((117, 129, 109, 133, 118, 108, 130, 108, 108, 133, 132, 102), (103, 122, 107, 137, 141, 141, 118, 123, 156, 118, 137, 127))
The entry just left of the smallest entry -> 132
What is the entry just right of 117?
A: 129
What is the entry just left of 132?
A: 133

x =
array([[121, 132, 134, 127, 121, 135, 123, 118],
       [126, 135, 129, 120, 133, 128, 133, 123],
       [119, 140, 129, 132, 129, 135, 114, 119],
       [116, 121, 127, 126, 113, 123, 129, 122],
       [119, 116, 130, 135, 119, 133, 124, 131],
       [122, 145, 142, 117, 131, 150, 117, 110],
       [124, 136, 135, 119, 130, 142, 125, 123],
       [114, 128, 127, 129, 118, 127, 122, 121],
       [115, 127, 122, 126, 122, 124, 126, 128],
       [119, 130, 124, 119, 122, 119, 131, 119],
       [131, 121, 134, 119, 120, 126, 139, 128],
       [120, 124, 126, 129, 121, 123, 129, 127],
       [122, 131, 127, 128, 127, 133, 118, 126],
       [125, 132, 127, 124, 128, 129, 126, 127],
       [125, 124, 133, 123, 118, 127, 135, 121],
       [122, 125, 121, 122, 122, 117, 138, 130]])
Rows and columns are numbered from 0.
Report the entry at row 2, column 0.
A: 119
The top-left entry -> 121
Report the entry directly below the smallest entry.
A: 123
Report the entry in row 0 and column 2.
A: 134
Report the entry in the bottom-left corner.
A: 122
The entry directly above the largest entry: 133
Report the entry just left of the largest entry.
A: 131
Report the top entry of the column that holds the largest entry.
A: 135
The entry in row 0 and column 1 is 132
Report the entry directly below 139.
A: 129
The top-right entry is 118
Report the entry at row 1, column 0.
A: 126
The entry at row 2, column 2 is 129
Report the entry at row 1, column 2.
A: 129
Report the entry in row 1 and column 1.
A: 135
The entry just left of the smallest entry: 117
The bottom entry of the column that holds the smallest entry: 130
The bottom entry of the column that holds the largest entry: 117
